Rows near named flat spaces through zero
q415_q606: -163,-459,-348,198,253,318,-27,78,232,417,157,182,-120,105,56,152,-294,-59,88,7,13,-283,-181,-518,93,305,-158
q682_q642: 421,192,339,157,-264,-77,-96,125,-19,28,-397,-417,-36,60,-171,-9,30,-41,-69,-238,-154,214,208,-211,60,-111,58
q415_q606: 60,-20,-427,-29,228,-330,61,-383,-33,281,204,653,-165,-393,-364,-263,-447,-293,31,376,-85,-44,-401,-52,-25,28,-362
q999_q90: 28,223,111,2,-117,158,-203,-75,27,-105,-316,-29,-172,9,-265,-19,174,-185,-170,40,-84,-36,-16,-50,-111,42,-113
q918_q704: 34,179,21,356,-136,39,-168,-34,23,257,-6,132,15,-74,-300,-32,-207,-430,-344,-284,-173,166,10,-388,6,151,14
q415_q606: -285,-136,-173,-199,197,-29,68,134,-53,-260,-140,-225,113,236,219,147,292,103,128,62,-578,-500,-77,259,-100,-23,-240
q999_q90: 106,201,76,151,-82,-128,104,20,-209,195,37,82,117,80,-129,-100,281,-350,-441,-122,-265,33,11,-11,-195,-10,213
q918_q704: -149,-144,-133,-34,133,-65,-175,98,122,-51,59,-110,81,202,182,-10,-193,168,237,-117,138,-4,157,7,46,-50,24
q415_q606: 25,-9,-259,-63,174,-271,45,-176,-72,6,68,226,-69,-247,-165,-113,-190,-102,78,221,-151,-66,-108,-43,-64,-64,-153
q415_q606: 240,256,130,-72,-220,-164,518,145,-31,-281,-145,-452,-146,78,-74,185,126,214,-64,53,-132,-4,1,101,-2,-370,-100
q999_q90: -134,-24,91,7,-73,342,-103,108,249,-181,-170,-181,102,265,364,216,137,340,292,-224,189,-93,13,46,28,49,11
q682_q642: 294,100,476,252,-295,359,195,293,406,-52,-411,-745,-514,-201,-422,105,-289,137,-296,273,234,46,89,-362,363,-245,-272
q682_q642: 168,144,205,342,-129,129,-24,165,327,242,-362,-350,-128,243,-159,-19,-50,-65,-218,-102,1,-99,4,-272,23,-142,-70
q682_q642: -94,-90,-114,53,205,-68,-253,11,61,89,85,207,409,169,450,-164,87,113,248,-219,107,-24,76,137,-145,21,280
q918_q704: -55,-226,-151,78,83,90,181,93,172,190,200,17,-62,76,96,93,-270,127,87,27,173,-67,-106,-148,145,22,-88
q415_q606: 257,454,382,77,-287,-180,-76,-91,-144,-169,-403,-342,-163,-59,-380,-37,315,-175,-292,-47,-61,189,293,-107,-187,-221,237
q918_q704: 477,113,126,263,-77,-5,232,298,155,344,-282,-343,-111,383,-85,-98,158,-47,-298,-41,-4,-68,23,-259,-129,-269,103
q682_q642: 123,125,74,-6,-59,-73,299,386,219,-184,-51,-596,-205,315,-45,-14,-105,254,-169,114,285,29,222,59,41,-486,-2
q999_q90: -178,-360,-196,-9,241,189,-143,331,295,3,101,-222,117,432,467,57,-153,381,336,-142,334,-125,185,-63,63,-33,95
q415_q606: 270,130,153,-27,-31,107,-250,-11,-71,-48,-178,234,223,-240,74,-281,149,-100,-19,14,-118,137,-94,220,-33,85,-21
q682_q642: 77,-220,35,57,-251,308,291,-129,-122,386,131,83,-435,97,-301,446,13,-134,-122,-72,133,58,-161,-533,136,386,-22
q682_q642: -246,-217,-152,-59,0,-46,201,-224,-76,163,312,170,-103,124,73,313,-40,116,217,-84,228,-26,-58,-141,28,169,124
q415_q606: -150,-100,170,42,-212,416,-281,55,120,-47,-356,-418,-264,455,-44,451,198,96,143,-350,97,-75,226,-434,23,255,52
q918_q704: 188,257,232,95,-214,12,62,146,-72,32,-369,-355,-59,372,-155,65,431,-170,-328,-177,-318,-95,74,-46,-180,-99,60
q415_q606: 28,35,57,-109,-15,211,-444,-314,98,-88,-284,291,-120,-243,-95,-82,-22,18,298,119,206,54,-115,-1,3,207,-158
q999_q90: 48,-98,6,-56,201,133,-115,-18,51,51,44,361,300,-214,342,-300,143,85,110,202,79,-87,-200,356,-39,60,34
q918_q704: 221,-21,-59,-132,-44,-121,401,498,80,-154,154,-500,-134,350,30,-14,-247,264,-107,53,175,140,151,145,161,-406,-118
q918_q704: 177,307,308,16,-292,360,-297,136,-135,-280,-416,-281,-182,32,-318,75,396,-274,-386,-151,-153,164,262,-225,-140,116,91
q999_q90: 25,-9,-39,-193,100,-65,74,230,-18,-295,-51,-262,-78,-73,-74,-122,-62,56,-91,281,-189,-90,51,235,67,-207,-245
q682_q642: -210,-26,-97,6,-15,-27,197,-180,65,96,91,76,-189,41,-131,175,-83,-3,11,92,43,-155,-178,-50,27,27,-143
q918_q704: -294,-240,-243,81,-22,115,243,-197,-34,339,384,354,-53,136,45,364,-120,-65,78,-192,25,-96,-271,-245,75,349,-38
q682_q642: -119,-72,-273,-7,185,82,-369,-263,-299,205,19,673,324,45,165,-44,444,-386,42,-240,-429,-167,-163,-76,-371,474,172
q918_q704: 59,-192,-222,-169,48,92,496,306,-105,-103,193,-167,-119,142,62,217,32,103,-84,129,-257,-174,-135,7,63,-38,-232
q415_q606: 151,236,66,138,-139,70,-70,16,28,14,-276,-77,-125,23,-289,-7,53,-247,-244,-68,-235,-6,-36,-193,-80,-4,-133
q918_q704: 189,105,208,48,-164,150,101,256,76,-167,-232,-445,-183,-19,-180,64,-16,25,-203,52,-94,35,105,-110,117,-138,-137
q682_q642: -27,329,77,93,-115,139,-135,-125,-146,128,-107,428,281,139,19,-138,515,-407,-365,-206,-343,-75,-260,264,-297,202,62
q918_q704: 68,-142,-219,-48,170,-145,249,-38,41,194,122,205,134,161,289,-29,46,184,244,57,20,-184,-237,140,-84,-73,-13
q999_q90: -9,41,-136,-173,-62,-67,344,-79,-186,-84,84,74,-101,102,-38,210,202,6,-3,40,-190,-109,-178,84,-98,10,-106
q918_q704: -22,-131,-209,-48,242,-308,142,-105,-70,199,236,277,161,-34,156,-183,-29,19,99,156,-10,-113,-125,186,-87,-85,73
q682_q642: -391,-69,-17,5,-15,26,-142,-203,-343,29,356,317,279,21,202,201,340,-175,-46,-357,-19,99,181,-45,-169,361,507
q918_q704: -5,-96,140,-41,25,76,43,-11,243,-112,-58,-144,-73,-231,104,-26,-219,339,254,250,308,-17,-44,134,225,-126,-132
q999_q90: -123,-302,-164,-70,124,18,-290,-341,-85,119,344,525,14,-436,38,-9,-389,21,385,17,377,275,11,-196,164,352,104
q999_q90: 47,245,-123,-76,34,-332,248,35,-228,46,99,185,215,190,-18,-218,271,-263,-338,20,-447,-116,-201,446,-231,-170,-61
q415_q606: 262,314,91,69,-66,-43,-69,52,-107,-219,-202,-19,73,-313,-170,-178,105,-207,-238,34,-287,120,67,-27,-128,-115,2
q682_q642: 157,201,-79,-138,-70,-175,-150,-326,-260,-49,-130,429,10,-311,-285,-127,2,-315,24,40,-430,87,-264,131,-60,168,-298
q999_q90: -272,-239,-274,-94,243,-48,-338,-53,-113,224,388,546,384,186,320,-221,-60,-133,119,-196,44,49,-61,280,-42,283,120
q415_q606: -122,270,-33,-266,-165,-218,328,0,-55,-524,-172,-406,-187,187,-117,287,112,204,98,32,-277,-145,-17,269,-37,-295,-307
q682_q642: -31,-156,-349,-176,114,-73,-136,-414,-221,52,112,544,-68,-162,-31,142,-17,-66,402,-26,-29,16,-147,-230,-133,324,-21
q918_q704: 106,160,101,17,-18,-82,-107,216,29,-110,-336,-361,91,329,40,-85,247,-12,-96,-123,-279,-125,143,112,-141,-196,4
q415_q606: -1,-115,108,78,-67,319,1,184,199,44,-227,-297,-66,303,142,208,128,169,78,-124,8,-180,-12,-147,58,65,-62
q682_q642: -16,117,24,-62,31,-6,-18,34,-59,-157,-103,-16,116,23,84,-64,262,-17,-63,32,-168,-103,1,194,-145,-65,31
q999_q90: -104,-426,-473,-352,215,-125,443,-268,-162,160,430,470,-139,37,185,242,-71,249,472,248,104,-205,-399,85,22,172,-186
q999_q90: -110,-220,-160,-98,124,45,123,-232,-76,281,261,493,79,30,208,23,138,36,164,91,143,-127,-301,143,-58,224,55
q999_q90: 14,-387,-254,-354,235,11,348,39,61,-134,105,-5,-144,-78,229,103,-133,445,461,436,37,-283,-276,228,167,-66,-376
q415_q606: 2,234,427,0,-264,132,-333,15,185,-312,-376,-449,-38,179,75,76,141,294,183,-224,437,224,365,58,26,-140,232
q999_q90: 110,318,376,256,-261,305,-283,-78,22,-44,-328,-68,-54,-192,-223,17,267,-237,-303,-155,62,170,170,-299,-113,118,246
-297,-252,-402,-146,164,-309,-4,-293,-351,150,548,472,77,17,50,143,-117,-124,202,-169,45,116,66,-130,-88,262,246
q918_q704
19,-74,140,113,-43,228,113,114,363,35,27,-188,-91,37,181,51,-192,370,144,68,600,61,32,-59,167,-143,76
q682_q642
106,5,18,63,-165,-223,259,-186,-226,185,89,-18,-155,-18,-216,249,3,-101,-23,-138,-93,110,30,-318,-2,61,132
q918_q704
247,114,187,258,-58,109,-162,115,160,169,-356,-149,120,112,54,-104,136,-57,-70,-170,-123,-49,19,-158,-72,-36,68
q999_q90
-75,53,9,18,-140,235,-334,-189,-228,63,16,434,247,61,120,120,291,-244,37,-443,-165,149,-60,-66,-129,471,166
q999_q90
34,-29,-40,123,-42,130,229,251,76,162,-68,-217,-51,366,-3,138,111,-69,-224,-109,-250,-214,-100,-126,-23,-15,-115
q918_q704
-169,-24,-281,-128,41,-292,99,-181,-398,-50,383,338,99,-171,-105,95,-76,-257,-38,-113,-352,104,-26,0,-49,174,7
q918_q704
191,71,-5,-7,79,-192,-193,230,10,-94,-18,-113,251,93,170,-292,-100,57,39,-126,28,195,223,166,-27,-210,122
q682_q642
-211,-171,528,129,-251,332,388,88,394,100,-197,-647,-220,198,155,405,79,494,91,98,308,-290,-102,85,374,-82,-93
q999_q90
115,-99,-60,52,41,-20,94,156,45,288,17,3,52,302,61,-84,-9,-53,-89,-53,-107,-96,-138,56,19,-7,-91
q682_q642
135,36,204,38,-249,211,248,-5,74,-110,-231,-427,-579,-195,-474,330,-105,38,-135,220,90,9,49,-451,175,-34,-194
q682_q642
37,100,201,82,91,249,-315,312,39,-13,-173,29,471,130,341,-377,420,-137,-295,-85,-237,-106,9,422,-141,20,131
q999_q90
-108,8,126,153,-21,79,-189,228,228,-6,-190,-405,-21,239,-32,-11,-120,10,-103,-125,-17,-68,187,-80,94,-97,-49
q918_q704
-309,-203,-66,-4,133,-147,18,-222,-133,222,70,208,251,76,219,108,217,-53,163,-89,-407,-341,-205,167,-44,220,1
q682_q642
-52,-149,26,4,-132,64,283,-16,214,-31,-113,-462,-450,164,-138,452,-221,339,267,36,250,-104,48,-379,194,-88,-154
q999_q90
1,-160,-194,-186,180,46,18,-114,-121,-28,363,454,-8,-349,60,-156,-97,22,69,296,332,144,-64,91,-9,98,89
q918_q704
90,165,145,57,-138,-169,-92,-148,-154,87,-184,35,276,258,200,64,395,-9,138,-397,-183,29,42,72,-203,46,278
q682_q642
-328,-104,-344,45,70,-27,-35,-26,-140,135,174,212,186,377,115,247,77,-226,16,-413,-471,-202,-108,-127,-129,286,-52
q918_q704

Rows near named flat spaces through zero (a row that begins with a name and a colon came from that space)
q723_q964: 216,30,101,-20,431,-78,0,-1,-104,38,151,-241,-32,252,-169,-172,-55,-137,165,111,-118,-56,-144,83,-5,243,137
q723_q964: 29,66,58,-322,-243,246,196,-87,-12,38,-31,106,-155,-168,-67,109,-46,155,-45,-165,151,-141,190,-162,-90,-255,387
q979_q28: 27,390,-434,-324,185,324,-148,463,-126,109,326,37,-220,315,-30,55,121,278,-433,-528,170,-449,494,-381,140,396,138
q588_q320: -51,-432,252,355,70,-322,187,-268,-359,-35,-74,110,-278,-223,51,-178,127,36,-17,350,-203,343,-438,-91,-248,-252,-235
q588_q320: 208,367,31,-80,287,185,92,184,265,95,314,100,-71,180,-142,-37,105,167,95,-191,77,-85,317,-327,62,61,345
q968_q894: 124,12,147,-100,-83,0,35,-156,271,-22,70,26,129,-175,5,10,-38,-157,140,30,64,125,90,130,-124,-154,142
q968_q894: -54,87,-105,-77,159,366,32,276,-615,-63,-263,-73,-237,371,-186,86,-106,553,-387,-23,-196,-484,-47,-369,56,379,112
q376_q975: -118,-147,46,140,-211,-9,78,-56,-126,-29,-214,115,-81,-174,130,34,-20,111,-27,40,-90,198,-86,-89,126,-315,-190
q27_q71: 13,-90,77,186,259,-273,-301,7,33,-69,121,29,75,54,-88,-85,-137,-48,202,271,5,48,-254,243,-112,203,-62
q968_q894: -295,192,79,145,-405,7,-132,37,493,-73,-240,334,245,-171,-42,222,66,249,328,221,190,-37,68,-4,219,-310,183
q979_q28: 278,85,37,-151,409,35,-303,148,117,-65,204,-174,84,193,-1,-71,-256,-136,-4,2,-68,10,89,221,-119,385,-29
q376_q975: 12,2,-24,191,301,-321,0,115,265,209,314,33,-269,32,215,-221,175,-235,257,-117,40,448,14,-69,219,-211,-272
q588_q320: 20,133,-119,-268,200,453,98,409,-227,29,-224,-199,-387,363,203,66,1,300,-548,-255,-221,-154,289,-389,15,320,-189
q376_q975: -78,-65,291,234,-177,-158,-151,-159,96,-137,-150,316,103,-309,-109,29,-99,217,409,414,-14,183,-207,50,179,-475,167
q588_q320: 97,-213,142,-110,13,-68,48,-196,5,-54,-81,-218,49,-71,82,-44,-58,-292,-68,146,-91,108,-119,275,-322,98,-102
q723_q964: -108,-92,-50,-161,-252,131,-124,60,-198,-48,-252,43,-138,-148,155,106,-233,139,-98,-79,-25,45,35,20,213,-257,-112
q376_q975: -14,-121,192,61,100,-16,36,3,-73,-30,-152,29,-210,-8,42,-28,-71,141,27,192,-120,134,-145,-72,-91,-81,-47
q968_q894: 63,-288,372,-70,-276,279,392,-324,-199,-164,-540,-107,37,-167,-1,140,-239,110,-169,237,-247,55,-200,26,-436,-117,52
q968_q894: -21,-269,194,-36,-125,-17,2,-169,-69,-116,-324,-132,31,-121,106,42,-199,-103,-29,246,-142,135,-213,258,-214,-38,-156
q27_q71: 33,-438,43,183,-97,-147,-113,-298,-442,-222,-28,75,181,-235,-60,19,-267,-14,-295,188,-72,-1,-364,277,-580,234,-224
q376_q975: 98,-254,251,89,-6,13,258,-261,-190,-98,-77,51,-66,-158,-42,-24,19,73,-199,195,-134,86,-175,-80,-523,12,14
q968_q894: 32,-56,110,-173,133,307,335,103,-212,113,-59,118,-548,118,-48,83,-309,424,-167,-253,80,-85,-4,-383,-409,38,222
q27_q71: -316,28,46,209,-245,63,40,124,22,-18,-328,290,-146,-55,31,146,47,443,65,130,13,7,-62,-280,197,-281,-17
q979_q28: -124,134,-63,90,-69,-171,-78,27,248,46,26,-16,138,2,22,-43,313,-154,204,110,40,23,49,50,331,-124,-14
q27_q71: 33,-175,-67,-3,148,-227,212,-107,-178,157,279,-72,-326,-55,111,-212,333,-241,-168,-118,10,153,-37,-119,-173,-45,-140
q968_q894: 21,245,-183,32,56,-45,-332,255,313,50,318,239,40,-48,110,-1,-43,36,151,-255,170,155,300,-47,375,-152,-75
q588_q320: -117,-168,91,428,-59,-437,-172,-209,174,-51,21,118,319,-154,-76,-55,-72,-200,462,318,57,225,-384,354,69,-140,-134
q979_q28: 157,-20,118,-7,249,53,-81,77,167,-38,18,-81,23,125,56,0,-288,-48,26,8,-60,132,-14,133,-231,233,-107
q968_q894: -69,-65,-169,0,242,-171,-181,213,-55,129,207,16,-333,109,151,-92,-88,-37,-21,-184,106,115,-30,4,25,96,-238
q979_q28: 29,-233,102,-136,-301,-120,231,-378,-37,39,17,-14,-32,-373,57,-41,74,-290,48,-12,80,174,-58,141,-159,-395,83
q979_q28: -192,-149,43,457,-160,-302,112,-197,28,1,-104,102,206,-104,-50,-32,142,-80,264,224,-18,161,-329,76,101,-188,-158
q27_q71: 92,-105,32,-80,91,-132,216,-108,-1,156,107,-190,-206,-40,149,-171,138,-335,76,-112,-49,265,-5,17,81,-216,-105
q723_q964: -121,-448,108,-43,-551,72,-4,-284,-383,-165,-432,156,-28,-481,159,180,-500,120,-119,34,-40,208,-238,205,-129,-459,-195
q979_q28: 177,-55,322,-143,107,274,45,-63,-281,-175,-354,-151,-11,85,-165,47,-316,244,-16,301,-284,-130,-153,7,-101,73,233
q968_q894: 116,-62,152,99,-26,-62,352,-284,66,57,129,37,68,-113,-136,-59,106,-122,130,3,45,76,-85,-52,-251,-123,200
q588_q320: -72,26,157,155,163,-164,78,70,300,125,-55,-14,-174,89,87,-86,53,-60,379,127,-18,278,-106,-32,194,-210,-59
q979_q28: -211,192,-7,-120,-263,164,136,80,-5,43,-243,80,-144,-14,-49,91,301,272,24,59,23,-210,143,-306,355,-298,270
q979_q28: 8,164,37,-9,224,282,106,273,-83,9,-174,-52,-196,327,-31,46,-20,348,-151,-20,-157,-148,77,-329,40,222,36
q723_q964: -143,-77,-25,75,-217,135,98,-55,-400,-110,-166,203,-56,-88,-144,110,93,407,-314,89,-28,-279,-80,-264,-174,28,114
q979_q28: 104,477,-329,-346,127,364,-80,329,-10,48,155,-206,129,385,-140,58,191,71,-260,-333,37,-533,458,-189,296,431,262
q376_q975: -105,-71,-17,-184,-306,335,116,70,-395,-79,-333,115,-301,-165,159,128,29,396,-454,-90,-146,-52,165,-360,79,-267,-63
q979_q28: 576,-385,387,-199,441,-20,-65,-295,-71,-189,0,-526,184,-2,137,-180,-526,-583,-94,218,-391,390,-211,614,-604,367,-285
q376_q975: 255,279,-21,-17,667,257,-261,473,90,-12,184,-67,-64,544,-105,8,-456,284,-21,-167,-66,-141,118,-97,-89,649,15
q588_q320: -75,-202,163,53,-37,-74,90,-60,-23,14,-79,159,-309,-176,127,-12,-39,120,-11,89,3,237,-111,-101,-206,-239,-86
q27_q71: 31,-123,-33,-50,-101,-134,-8,-118,-44,6,128,16,-69,-246,175,-96,215,-204,-139,-33,-22,207,87,20,11,-223,-167
q376_q975: -44,-165,3,354,-161,-46,-26,-134,-235,-173,-211,38,340,-86,-19,41,-66,46,-91,172,-208,67,-224,88,40,22,-282
q376_q975: 74,125,-156,-215,88,-97,-12,16,194,159,427,6,-99,-16,-10,-81,168,-226,30,-269,267,-59,220,12,-72,35,176
q588_q320: -8,-27,48,209,161,-346,-227,-28,369,21,82,-116,255,61,37,-95,-82,-373,439,192,29,235,-195,415,129,54,-183
q27_q71: 61,-123,37,5,190,-156,122,-49,157,88,181,-98,-152,20,149,-118,156,-263,-99,-32,17,196,-7,42,-363,145,-184
q588_q320: -167,-71,46,235,-180,-94,325,-173,-128,66,-127,85,-31,-59,-118,-11,232,85,121,100,0,-22,-203,-183,69,-234,94
q376_q975: 72,-92,52,32,-10,-89,76,-157,-58,-18,169,96,-24,-168,-23,-66,146,-45,-96,32,19,59,-4,-50,-221,-60,40
q968_q894: -110,-6,55,476,-195,20,12,-36,-130,-141,-207,305,256,-107,-107,93,-61,365,95,157,-135,74,-163,-182,241,-217,-95
q723_q964: 15,-329,242,-223,-427,532,367,-259,-904,-319,-608,68,-231,-298,-42,179,39,607,-870,240,-404,-288,-44,-434,-491,-96,113
q376_q975: -169,400,-465,-619,-388,437,-157,360,-53,105,-55,-27,-139,51,101,213,91,175,-291,-547,237,-459,607,-208,588,-125,229
q723_q964: 184,-151,148,122,308,-313,8,-147,217,52,118,-316,121,69,111,-219,-8,-552,275,156,-143,372,-198,369,-44,72,-260
q979_q28: -72,248,-351,-326,-162,350,138,187,-407,87,75,35,-219,107,-110,83,274,315,-453,-406,101,-513,355,-458,203,65,282
q723_q964: 214,-105,261,-101,289,49,219,-86,-51,-6,13,-164,-224,62,22,-125,82,-58,-139,148,-191,108,-34,-93,-375,119,41
q723_q964: 291,-112,169,-183,466,-30,-91,32,65,7,166,-239,-168,150,78,-133,-285,-225,-11,21,-86,169,-47,218,-379,313,-79
q723_q964: -47,-135,208,55,96,-223,171,-93,124,174,45,86,-379,-97,35,-111,-78,-48,418,54,108,309,-205,-30,15,-405,98
q968_q894: 271,-66,25,-268,208,172,218,-64,-267,43,108,-251,-169,98,-5,-91,-64,-128,-267,-192,-115,-50,73,-55,-255,187,62
q588_q320: 123,28,-57,-126,180,-216,-3,-69,334,141,370,-162,40,33,45,-132,120,-473,142,-131,179,94,82,241,-171,137,17
q27_q71: 116,346,-350,-110,131,68,125,104,-265,173,384,-128,28,221,-218,-144,417,-67,-65,-363,36,-350,267,-301,522,58,274
q27_q71: -133,-287,-66,68,-372,-38,136,-199,-452,-32,-205,68,-95,-302,124,11,27,26,-197,-44,-95,127,-138,-56,126,-385,-220
q27_q71: -144,-193,135,166,-65,11,-47,-6,-24,-84,-398,-20,60,71,7,136,-453,125,153,188,-59,57,-340,217,-128,81,-159
q588_q320: 57,508,-168,53,167,151,-82,283,437,83,215,28,315,342,-200,68,32,74,270,-217,153,-244,282,-102,345,242,259
q723_q964: -7,-97,125,-229,-139,-59,267,-184,258,139,95,34,-264,-228,120,-21,138,-195,50,-89,198,168,94,-12,-313,-281,151
q27_q71: 157,140,-131,-307,-11,244,-96,62,69,-41,14,-233,250,136,-15,94,-202,-165,-147,-218,26,-216,218,209,-46,316,63
q588_q320: -11,-7,-29,-244,-285,178,16,-73,-157,-44,-25,153,-80,-233,-28,109,-57,174,-169,-123,109,-139,151,-97,-55,-205,217
q968_q894: 460,121,5,-608,196,326,-173,46,-43,-65,118,-402,88,72,72,-37,-314,-302,-188,-236,-137,-56,355,257,33,192,114
q376_q975: -155,-46,-420,-69,-264,-80,-222,56,-197,58,192,126,25,-143,84,65,-98,-67,-155,-396,258,-99,91,106,168,-44,-166
q723_q964: 206,276,-199,-154,605,141,-537,492,-162,-44,152,-268,23,539,-86,-65,-362,89,-26,-99,-141,-262,98,116,351,614,-60
q27_q71: -153,320,-19,203,163,49,-325,337,322,-59,-122,102,233,348,-193,137,-170,316,325,189,66,-248,-40,28,254,304,130
-73,204,-198,-88,-102,25,64,59,70,117,180,66,-7,22,-76,13,250,7,10,-215,187,-194,199,-157,189,-57,200
q979_q28
71,-273,328,345,133,-181,99,-222,-31,-99,-64,117,18,-113,-60,-64,-163,52,151,334,-135,276,-368,65,-373,-39,-90
q376_q975
28,367,-7,-134,220,447,215,360,90,80,-138,-70,-181,447,-95,108,15,395,-117,-179,-61,-294,258,-440,80,277,236
q979_q28
79,126,-181,-276,-279,72,283,-221,137,97,262,-90,194,-146,-45,7,417,-337,-200,-296,200,-203,326,-17,-148,-11,246
q376_q975
-170,-133,247,389,-290,-221,-338,-160,234,-238,-317,272,424,-295,-44,125,-288,106,460,508,-32,231,-325,352,164,-319,-89
q968_q894
223,-30,186,59,246,-191,-135,-115,410,-13,212,-79,242,0,-30,-76,-273,-342,373,102,59,243,-101,396,-217,116,10
q979_q28
-18,-375,86,-20,-176,-12,176,-213,-394,-51,-181,-7,-226,-254,166,-21,-53,-8,-293,30,-140,191,-163,-21,-256,-199,-230
q979_q28
-65,66,-196,8,-69,-108,74,4,109,138,252,72,-35,-44,39,-38,231,-136,-8,-241,190,4,131,-76,52,-66,-9
q979_q28
279,375,-271,-493,188,172,-230,250,247,93,445,-198,30,110,126,-79,166,-299,-174,-434,96,-94,613,14,276,149,88
q968_q894
-51,147,-363,-382,-243,36,221,-23,-109,257,458,140,-333,-195,10,-41,440,-75,-242,-568,380,-214,414,-330,78,-272,306
q979_q28
24,191,-180,-336,-147,252,-111,133,-39,10,-88,-153,84,74,15,100,-123,-23,-57,-235,33,-214,249,59,349,-9,115
q27_q71
-144,-6,-64,-522,-803,436,407,-271,-279,-2,-370,26,-55,-367,-37,259,112,148,-307,-237,138,-358,257,-184,28,-478,441
q979_q28
-36,183,-185,-341,-137,37,311,30,292,305,358,81,-369,-116,140,-38,408,-163,-58,-492,347,21,435,-296,12,-303,223
q979_q28
-68,-140,235,59,-36,-3,50,-45,146,-53,-360,-102,-11,7,114,49,-165,-27,143,256,-135,192,-185,150,-75,-73,-140
q588_q320
57,-179,98,376,67,-289,-125,-175,-88,-112,122,144,191,-178,-39,-114,11,-63,110,242,-108,240,-242,114,-35,-82,-189
q968_q894
115,34,-26,-383,-101,210,200,-62,-142,52,151,33,-269,-152,19,0,179,55,-329,-234,83,-127,294,-247,-205,-113,254
q27_q71
217,451,-288,-610,156,362,-226,323,220,31,246,-303,113,292,25,46,122,-167,-316,-367,86,-411,620,29,125,464,209
q723_q964
-275,80,-354,-282,-782,143,147,-112,-69,73,-182,14,122,-327,159,164,351,-136,-197,-342,174,-160,331,-57,491,-506,24
q376_q975
-205,297,-715,-380,-274,290,147,291,-526,207,220,-35,-286,134,47,37,626,151,-726,-702,169,-586,542,-559,431,91,54
q27_q71
21,50,159,78,212,90,-110,183,151,-84,-242,-111,19,215,76,23,-129,102,42,220,-211,88,-43,27,35,181,-158
q979_q28
-168,139,-89,-59,-90,66,-119,137,16,-36,-156,-25,48,113,-46,80,159,132,-60,113,11,-261,59,-36,157,118,74
q968_q894
-227,-109,76,279,-126,-145,-157,55,159,-61,-304,89,71,-48,146,68,-133,58,217,231,-62,238,-206,141,188,-167,-303
q27_q71
-212,-103,-145,262,-317,-321,-135,-120,75,39,19,159,189,-263,90,-8,29,-189,299,-16,130,232,-136,200,399,-414,-217
q376_q975
